B:
1: [ -14  323  197   -2  308  261   66  115  -81   30  -14  -72 -129  429
 -104  336  191  -16  506 -256  125  298 -111  269    7   57   13  144
  199  -29  -99  277  169  317  151  270  479]
2: [-156  405  -25 -298  105  184  287  132  -57  -56  233 -162    7  297
   25  257   14 -188  199   34  195   93 -187  323   28  -79  -20  -28
  -94  -57 -188  364  127  338  297  124  157]
3: [-248  536  120 -215  107  284 -138   39 -271  567  -40  -67  285  385
 -195  286  160   63  -25 -113  347 -234  -43  -90  213 -109  276   30
  -86 -151   61  347  450  -23 -138  135  226]
4: [ 158  -12   68  386 -302  339  -34  116  186 -132  114  -22  -60 -394
 -208 -358  -47 -191  202  123  -91 -200  242   -6 -203  218  -30 -197
 -116   -7   92 -155 -175  -53 -156 -428 -420]
5: [ -69  488  288  -62  403  355   19 -126 -224  262 -148 -115 -150  106
 -400  -38  333  259  347  272   40  193 -104  217    0   94  205  155
  -63 -337  -32  163  358   32  261  176  123]
6: [ -14 -407  131  444 -177 -231  -18 -185  298 -301  316  429   56 -461
  200 -193  -84  112   32  -66 -142 -393  245 -243  -59  187  233   76
   42  -15 -159 -240 -432 -268 -483 -166 -513]
7: [ 116  350   96   76  -25  243  235 -188  -23 -160   26 -218 -384   47
  -65   96   59 -109  413  309 -179  358 -125  605   38  321  109  170
  -56 -433 -154  246  120  303  384    3    6]
8: [   0  417   62  -39   79  309   50 -125 -302  -10  -47  -71 -154  294
  -52  155   81   44  226  167   57    6 -210  -14    8   36   13   90
 -137 -332 -224  168  400   -4  243  252  224]
9: [ -28  -44   14 -329  393   10   35   37  -10 -113  -53 -197 -160   40
   22  116  161  185 -113  371   35  100 -124  389 -450  -67   96  -43
 -353 -133 -202   67 -201   91  314  213   14]
10: [-187  361   84 -386  294  211 -171   18 -245  483 -185 -240  136  249
 -203  214  241  207 -229  234  235 -119  -86  154  -88 -118  301  -24
 -326 -228   29  262  267  -38   77  165  124]
11: [ -97 -351  149  242  282 -198   93 -123  131 -449  120  308  -66 -201
  123 -106   98  315  158   37 -171 -101  -50 -218 -169   46   60  118
   90   45 -284 -205 -301 -156  -98  238 -107]
12: [-112  446  150  126  -35  281 -125 -181 -280  309 -147  -25   52  283
 -159  215  126   96  145  -20   40 -110  -91 -101  302  133  263  174
   22 -331    7  235  491  -73 -103  148  216]
13: [ -89  290   90  152  -40  379  -76  214 -127  100   40   55  184  227
 -166   72   55  -98  271 -297  205 -217    2 -341   70  -53  -78  -93
  102  132   16   94  260    0 -183   30  219]
14: [  88  -22  -14  362 -421  239 -274   -6  -91  -32   59  222  133   -5
  103  -13 -162  -91  -52 -168   87 -591  142 -601  -69   52   -1 -124
 -128  -52  -69 -142  112 -365 -449 -104 -111]
15: [  25 -465   78  445 -131 -114 -145  163  378 -247  -10   40   43 -156
  121  130  -11  -77   90 -349 -199  -47  202  126 -106  235  141  -15
  225  249  114  -70 -530  136 -440 -145  -43]
16: [ 101  514  299  260  119  402  -48 -309 -298  165 -135   55 -271  217
 -240   70  200  162  516   68  -23  132  -76   22  163  253  183  285
   77 -488 -122  133  518  -60  103  199  224]
17: [-104 -224  -91  113 -320  -46 -108   51  192  -39   70  -66  208 -329
   64  -95  -98  -57 -372  185  -92 -430  152  -31 -107   80  210 -187
 -261    9   77  -43 -307 -125 -315 -293 -453]
18: [ 110   47  -38 -189   60  112  -13 -126  -64 -115  -15 -178 -235  -98
   58  -20   28   83 -167  538  -31  -56  -66  302 -403   58  120  -58
 -499 -375 -230    7  -76  -72  278   37 -212]
19: [ -52  562  177  -26   -6  525 -117  128 -186  470   83   -2  174  127
 -368  -61  123  -66  225  -60  368 -268  130 -172   17  -42   98 -104
 -123 -101   96  144  386  -78 -129 -135  -24]
20: [-107  467  211   43  178  360 -138  -59 -295  350 -131   16   64  293
 -255  130  208  163  230  -64  177 -104  -65 -195  140   14  172  110
   14 -214  -12  168  474 -101  -63  202  266]
21: [-132 -210   68  268  -40  136  -92  344  250  -66   41    5  250 -218
 -183 -154   66  -56   56 -201   -9 -243  170 -179 -126   14  -10 -227
   91  392  190 -102 -304   22 -351 -224 -145]
22: [  23  257   50 -357  451  213  199  -13 -139 -149  -84 -315 -336  134
 -118   71  217  138  161  526  -15  345 -267  550 -373    2    3   19
 -339 -299 -257  164   52  218  635  271  125]
23: [  34  108   45  308 -368  202  129   74  238 -115  232  -51   -8 -217
  -68  -81  -88 -309  268  -36  -97  -58  168  246   98  264   68  -66
   56  -26   66  108 -153  212 -134 -377 -297]
24: [ 144  -31   -8  419 -447  233 -109 -109  -15 -213  140  203  -21 -248
   71 -224 -183  -97   36   99  -66 -490  135 -439  -94  158  -16 -105
 -188 -169 -135 -208   33 -344 -271 -212 -358]
25: [  56  -69  170  241   60   76   96  -36  236 -179   26  -96 -204 -300
 -146 -139  122   16  276  198 -239  193   95  455 -122  293  166   52
   22 -121   21    3 -289  178   54 -165 -235]
26: [ -70  277  149 -321  559  163  -27 -159 -286  142 -306 -268 -227  212
 -188  155  340  385   -2  490  -12  235 -266  372 -235    3  229  142
 -298 -402 -162  181  236   29  443  397  240]
27: [ -36 -114   33    6   32  266  -66  430  198  -36  217   30  215 -301
 -215 -336   36  -84  -10  -11  244 -378  236 -232 -466 -170 -142 -403
 -230  373   65 -186 -324  -90 -193 -289 -337]
28: [-295  260   22 -326  249 -110  159 -273 -223   25   73   10   46  218
  145  267   95  255 -138  303   58 -101 -295   75  131  -83  284  186
 -213 -346 -329  259  222  -42  198  383   60]
29: [ 308 -410   35  528 -310  -50  -97 -290  153 -527  111  270 -300 -381
  280 -173 -161   34   73  167 -292 -264  158 -131 -315  321   66   64
 -166 -284 -285 -341 -340 -302 -215 -107 -398]
30: [ 108 -341  -81 -122  132 -228  -44 -103  123 -315 -226 -328 -332   51
  313  382   40   88 -249  345 -299  266 -138  727 -383  208  239   96
 -290 -275 -185  119 -417  230  246  198   79]
31: [-118   17  -69   96 -200  245   28  278  146  -75  -51 -309  132 -210
 -217 -158   11 -182  -62  198 -114 -119   20  134  -94   75  -27 -271
 -138  150  189   54 -147  152  -14 -289 -212]
32: [  99 -137  228  179  263  208 -165  144  145    7  -67    2  -96 -239
 -269 -218  222  159  193   59   -3   -8  201   97 -415   85   82  -87
  -73   68   69 -171 -268  -49 -102 -105 -142]
33: [-122  -15   88  214 -137  186   35  324  332   34  139 -129  191 -257
 -247 -147   51 -219  164 -139  -19  -74  219  197    0  120   77 -193
  106  279  259   78 -291  241 -243 -400 -257]
34: [  57  -93  136  131  361   41  -37  -34  -78 -289 -254  -69 -292  324
   80  339  182  201  295  -66 -173  314 -213  202 -174  132   16  194
  122  -92 -207   63  -15  163  176  447  494]
35: [  20   -1   88  136  -42  167   16  208  159  -87  235   96   53  -18
  -13   18  -10 -146  248 -242  145 -131  151   -4 -152   28  -19  -97
   34  155  -42   19 -188   88 -183 -114  -66]
36: [-164 -205   42  197 -116  110 -123  328  267   32   94  -10  327 -351
 -201 -246   31  -58 -113  -83   35 -387  246 -195 -149  -22   67 -289
  -46  359  229 -109 -339  -59 -408 -343 -345]
37: [ 193 -384   33  490 -247    1 -131  -77  180 -404   10  137 -161 -246
  179  -53 -108  -19   75  -20 -254 -187  138  -98 -221  266   44    0
  -28  -62 -110 -228 -319 -136 -273 -104 -197]
38: [   3  394  256  214  150  275  -32 -299 -274  102  -68  143 -152  156
 -166   30  170  229  375   74  -11  -12  -97 -135  160  170  191  258
   50 -405 -164   72  437 -153   34  230  145]
39: [  24  459    3 -401  214  392  -94  -14 -346  246 -202 -346 -140  295
 -162  155  155   90 -104  459  197   -2 -192  238 -297  -77   87  -72
 -514 -397 -136  214  366  -10  405  199  169]
40: [  34  296   52   66 -211   78   73 -368 -117   -1  158   68 -150   60
  161  164  -66  -18   96  208  -31 -105  -49  163  162  229  282  207
 -170 -537 -253  187  202  -53   23   35 -146]
41: [ -10  281  -71 -175 -205  470 -218  355  -44  378  -62 -351  204   33
 -266   -6   27 -239 -221  113  269 -301  142   76 -252  -75   36 -372
 -409   37  233  148   81   39  -89 -318 -125]
42: [  12 -462 -137  224 -374 -293  -24 -130  227 -442  173  130    8 -242
  462  103 -243  -58 -305   93 -219 -363   56  -28 -127  162  162  -18
 -191  -94 -223  -98 -444 -130 -289  -85 -348]
43: [ -49 -133   64  194 -117   67    9  199  258 -106  250  111  144 -212
  -22  -98  -30 -122  109 -166   66 -244  200  -54 -127   40   44 -137
   18  206   18  -41 -315   29 -292 -233 -259]
44: [ -69 -420  -62  -14  -11 -109 -222  240  249  -52 -105 -169  159 -149
   90  104   22   25 -382   27  -54 -222  127  157 -352    5  175 -207
 -210  195  109  -46 -498   24 -265 -114 -143]
45: [-184  177 -170  -82 -291  264 -136  309  -87  160  -82 -278  320  233
  -22  235  -71 -241 -266  -77  143 -347  -49 -135   40  -95    3 -268
 -184  132  135  225  141   75 -164  -97  114]
46: [ -97  267  -26 -445  332  216 -180  246 -253  268 -226 -318   53  651
   18  586  164   29 -114 -100  309   56 -200  223 -237 -202   69  -60
 -218  -26  -73  339  201  207  173  383  599]
47: [-214  490  -38 -369   44  118  136 -146 -287  149  147  -68   81  331
  101  289    7   21  -95  219  222 -176 -239   49  144 -108  183   69
 -284 -342 -273  353  377    9  195  248   89]
48: [ 145    0  192  262   63  272  -35  135  141 -101  125   91 -112 -164
 -178 -185   85  -36  370  -73   47  -39  191   24 -272  116  -34  -72
    6   55  -27 -113 -178   10 -100 -145 -139]
49: [-155 -485   76  305   40 -210  -66  133  351 -227  -30   15  138 -275
   34    2   77  105  -62 -132 -239  -93  121   73  -87  137  189  -31
  155  272  110  -89 -531   65 -354  -83 -152]
50: [ -64 -273   91  181  -13  -67 -105  107  239  -65  155  163  156 -216
   44  -44   19   49  -44 -143   29 -293  204  -94 -176   28  168  -79
  -12  164   12 -100 -371  -85 -385 -126 -242]
51: [  83 -157   18  263 -150  313 -346  296   54   34 -208 -119  110  -57
 -156  -50   36  -64  -78 -106   13 -287  160 -225 -313   46  -35 -264
 -126  190  188 -142 -127 -111 -308 -173    7]
52: [  24  210   12  164 -153  396 -129   93 -124   54 -197 -236  -19   54
 -205  -21   49  -86   72  143  -58 -100  -31  -30  -49  127    2 -123
 -133 -106   99   66  203    1   11  -90   60]
53: [-266  -73   -2  -83  175  -62  114  115    8 -215  199  165  208   47
  111   57   23  111  -31  -56  119 -282 -108 -304  -73 -188  -21  -69
  -37  184 -220   12  -95  -59  -78  205   12]
54: [ -14  128  104  -23  102  263 -155  234   36  215  -58 -154   68  110
 -187  110  136  -44   81 -104  167  -39  111  160 -180   10  107 -111
  -79   66  113  126  -40  116 -101  -67   87]
55: [-176  629  300  232  -11  312  224 -128  -92  212  311  218   82  130
 -256   10  108  -64  658 -251  157   -6   22  -68  519  153  184  233
  333 -177  -46  292  427  116 -108  -15   21]
56: [  10 -497   39  408 -131 -106 -136  251  358 -302  121  179  126 -127
  171   84  -65  -91   79 -449  -71 -217  220 -144 -187   97   14 -100
  197  381   27 -139 -530   40 -492 -126  -43]
57: [ -49   -5  162 -109  542 -187  253 -249  -31 -370   -7    5 -370  283
  215  384  197  280  331  122 -166  467 -305  515  -77  125  164  365
   93 -281 -424  206  -88  267  396  562  360]
58: [ 108 -279   77  181   84   32  -78  196  244 -223  -27  -80 -124  -68
   30   87   63  -47  134 -111  -93   94  111  282 -339  135   34  -60
   13  134    4  -47 -420  172  -98  -50   18]
59: [ -46 -326  -91  315 -416 -167  104   11  304 -439  333  177   96 -262
  328    4 -245 -201  -40 -107 -150 -331  113  -81    8  146   59  -67
    6  102 -139  -55 -416    3 -328 -210 -367]
60: [-274  354   24 -324  295   66  292   38 -103  -44   63 -209   -8  345
   -6  325  135   18  166  115   60  234 -307  383  124  -52   86   96
   -1 -108 -185  402  162  360  365  304  285]
61: [ -93  -15   62  187   59   86  206   12  113 -328   21  -87  -93 -174
 -105 -125   82   18  231  206 -240  109 -105  170  -16  156    0    6
   46   -7  -70   24 -118  148  145   -7  -97]
62: [ -66  105    8   49 -134  334  -11  338  223  137  -46 -397  112 -296
 -386 -216   95 -212  -14  220  -44  -24  165  385 -149  119   71 -300
 -168  135  327  101 -202  242  -14 -461 -308]
63: [  63 -120   18  253 -110   99 -238  -64  -96 -107 -129   84  -24   90
  129  140  -22   85  -50  -50  -50 -275   -5 -282 -135   85   74    5
 -100 -119 -118  -88   32 -221 -228  128   95]
64: [-248   64  -18  146 -328  200  -48  185  109  132  201   49  438 -361
 -210 -341  -56 -101 -198   80  107 -620  186 -421   59  -62   85 -299
 -165  182  166  -58  -49 -215 -392 -399 -511]
65: [-127  329  -36  -25 -121  105  209 -242 -201 -166  172   47  -49   99
  120   80  -67   -3   79  274  -22 -168 -218  -74  178   58   82  100
 -164 -356 -316  168  301  -61  171  160  -63]
66: [  90  -69  256  406  -16  150 -116 -122  175   43   -4   96  -95 -428
 -261 -313  137  142  207  148 -163  -90  255   87 -109  299  274   50
  -12 -171   96 -156 -180 -137 -236 -256 -396]
67: [ -88  113  236   21  336  -55  115 -266   21  -14  -35  -36 -200  -45
  -80   91  235  275  212  252 -164  254  -88  457   42  222  353  288
   21 -346 -134  159  -27  122  167  182  -26]
68: [ -53  543  195  184 -175  451  -31   70  -38  403   94  -69  113   64
 -356   -3   89 -189  369 -151  158  -72  162  105  265  171  188    7
   95 -119  192  258  302  134 -176 -258  -44]
69: [-293 -122   39  133    3 -278  241 -238   86 -330  297  301  131 -161
  228    7  -40  173    4   70 -136 -265 -106 -216  220   39  200  165
   73  -72 -295   19 -124 -117 -150  151 -242]
70: [-146  408  257    8  356  239  131   -9 -119  126   29   11  -36  281
 -221  161  247  106  484 -135  115  204 -110  133  153   46  114  181
  210  -89  -88  252  264  200  120  240  303]
71: [-196  307   20 -462  308   48   55 -191 -332  101  160  118   64  194
   91  102   93  290 -207  368  305 -329 -216 -202 -173 -262  161   32
 -456 -337 -407  114  280 -276  200  382  -35]
72: [-109 -250 -146 -164  -46 -176  255   40  284 -409  200 -202  -57 -367
  163 -100  -72  -66 -243  501 -197  -42  -59  467 -294   56   84 -150
 -351  -44 -163   32 -500  160  213 -145 -467]

[  81  121  -26  -88   16 -290  166  -83 -137  -70  -31  -46   55 -280
  -44  -26  247 -227 -136   24   -6  193   83 -186   79  -78   75   19
  -38 -290 -221  122 -199]
61
[ -72  233  214   -1 -156 -268  232   29   35 -110 -213 -223  -32 -550
   18  -58  349  -48 -321   -2   50  290   39 -310  118 -100  133   -3
  226 -236 -462  185 -186]
11
[ -40   65  -21  124  213   59  169    6    7   46  295 -101  -37  111
  -93   96  -12 -111  -77 -322   -1  -57  -35  -92 -230  -25 -105  265
  123   20    9   78  117]
66
[ 241  -14  100    9  -83  -31 -114  156 -102   41 -129  380   49  211
   35   28 -430  134  146  -43 -107   54  -16   46 -152  -20 -104   -9
   43  155  190  107   82]
41
[ 101   99   58  -25  -98 -128  214   76 -123  -40 -252   66    8   31
  -62 -251   26  112  -94  -94 -134  210   71  -29   18 -157  121 -124
   70  -75  -72  -24 -189]
17
[ 115  407  221  -57 -408 -450  285  133 -171 -222 -791   27  -56 -765
  -85 -300  187  191 -532  -36 -148  503  183 -181  284 -456  216 -281
  450 -287 -594  148 -391]
71
[ 162  -33  180 -110 -143  -92  -74  118   28   65 -217  276   56  165
  104  -15 -274   14  138  171   -9  249   38 -102  108   47   23 -100
  -54  -63  141  187 -197]
46
[ 169  203  -87 -185 -379 -280  170   59 -164   28 -407   38  -76 -460
 -219 -100   71   96 -214   41   62  236   25   57  166 -325   81  -63
  312 -119 -339  127 -332]
24
[   1  130   94  212  272   73   66   19   11  -82  119   -1   18  127
  -25  117  -93  -58 -187 -177 -202  169  130 -132  -23 -107  -89  176
   76   25   81   88   21]
26
[  49   57  257 -225 -316 -336  130  125   30    0 -312   -4  -20 -300
   83 -148  161    5  -14  134  177  312  -11 -288  135   12  163 -205
    2 -370 -277  360 -421]
56
[  67    3   22  -41   -7  -62  112   80  -14  120   88   87  -36   87
  -46   31 -156  -72   64 -224  109  -34  -80  -88 -198    5  -75  112
  108  -66   21  180    1]
20
[ 154  267  370  -25 -348 -418   -7  177  -68 -160 -548  237   18 -667
  145  -20  -89   71 -262   40  -29  320   52 -296   65 -137   39 -154
  337 -168 -416  312  -49]
27
[  -3  -35   67   56  -66  135  -44   98   72   71  207 -149  -53   68
  -80  150   40  212   82   44   60   15 -139   38 -119   62  -97  182
   18  255   20  163  -14]
37
[ 110 -185  -69  130  166  296 -195   44   27  185  496  135   38  531
  -21  286 -352   51  350  -60   -4 -256 -184  157 -374  228 -260  353
  -95  479  408   -9  384]
52
[  66   12  179   37  -37  -78   57   84    5   36  -16  159   51   58
  136  -30 -159  -46   83 -113   -2    1  -71 -152 -209  128    1   54
   94   50   -1   29  209]
36
[ 128  -25  -46   28  -85   10   95   14  -91  147   46  200   60  168
   39  -63 -220  -64  168 -136    0 -194 -143   78 -318  133   -2  169
  192  300   53 -280  452]
64
[  52 -215   26   60  162  121  -78    2   20  157  512   89   98  431
  140  147 -154 -115  426  -71   86 -306 -237  -32 -464  418 -132  277
 -204  283  273  -42  462]
33
[ 166   -3    3   20  185 -103   17  -16 -139   -1  109  244  105  217
   42   28 -191 -184   99 -109 -117   28   52  -87 -149   31  -57   70
 -113  -67  164   39   80]
62
[ 139   81  -29  -93 -146 -165   35   38 -110   17  -83   36  -20 -201
 -119   47   26   29  -45   36   40  133   -9   -7   20 -130  -24   36
   69  -51 -127  189 -184]
8
[ 180  122  -11 -245 -463 -252  143  121  -89  111 -458  144  -85 -294
 -148 -140  -87  118  -77   57  134  219  -17   37  151 -235   89 -125
  295 -118 -236  165 -346]
14
[ 108 -114 -101   30  -95  149   -3   10  -70  142  188   31   46  272
  -42  -13  -61  145  263   50  -17 -177 -185  214 -271  169  -17  186
   -6  461  132 -252  314]
47
[ -57   14  253   29   89  -98  174   87   65  -49   58 -101   16   84
  102 -114  154  -21    1 -125   -6  162    3 -294  -96   96   72  -38
 -104 -206  -56  205 -143]
49
[  77   73  159  -32  -37 -100  132   55   12  -19 -279  153   55  137
   80 -164 -113  -60  -59   52 -122  325  147 -151  182  -56  128 -114
   36 -145   45   15 -217]
44
[ 190  195  -81 -179 -177 -374  155  -25 -189  -18 -308  127   -1 -424
 -131  -35   35 -163 -211    7   30  244  109  -90  168 -271   50  -48
  179 -312 -271  181 -301]
4
[ -15 -175   38  -71   44   85   42   -1  121  186  299  -44   38  380
   78   36   -3 -128  302   72  158  -34 -123  -92 -116  286    9  141
 -190   34  187   57   -6]
15
[  81 -101  102   -9  -28   34   77  156  -17  138  128  155  -10  353
   34  -79 -231  105  254 -256   52 -134 -164  -28 -371  138  -67   51
   -7  107  160   88  143]
3
[ 111  -58 -266  -56  146    0   23 -133 -140   76  379  -97   47  128
 -178  144  153 -144  128   67   22  -56  -39  101  -83   25  -72  232
 -209   55   97   11  -55]
7
[  28  144  -11  -80  -46 -217  236   59  -82    4  -23  -99  -95 -263
 -185  -26  145  -32 -183 -248  100  117   -3 -137  -51 -210  -20   44
  151 -285 -248  312 -287]
38
[  33  247   44  -65 -278 -192  172   89  -70  -94 -320 -231 -124 -529
 -255  -44  310  251 -361   52    2  373   70  -33  245 -368   65  -50
  238 -143 -406  284 -510]
29
[ 106  158  139    2   24 -177  215  106  -86  -62 -301  200    9   51
  -16 -191 -172  -22 -182 -234 -164  277  163 -166   47 -220   59 -127
  138 -250  -22  118 -223]
10
[  36  -34  139   -2   -4  -14  -56   39   77   45  115    9   37   64
   75  131  -26  -50   97  125   51  123  -36 -142   -7  134  -37  100
  -77   14   52  189  -50]
58
[  55  157  166  115   14  -64   17   23   -2 -122 -157   31   53 -140
   45   48   -6    4 -206   93 -185  297  129 -137  141  -93   25   42
  105   26  -84   44  -44]
9
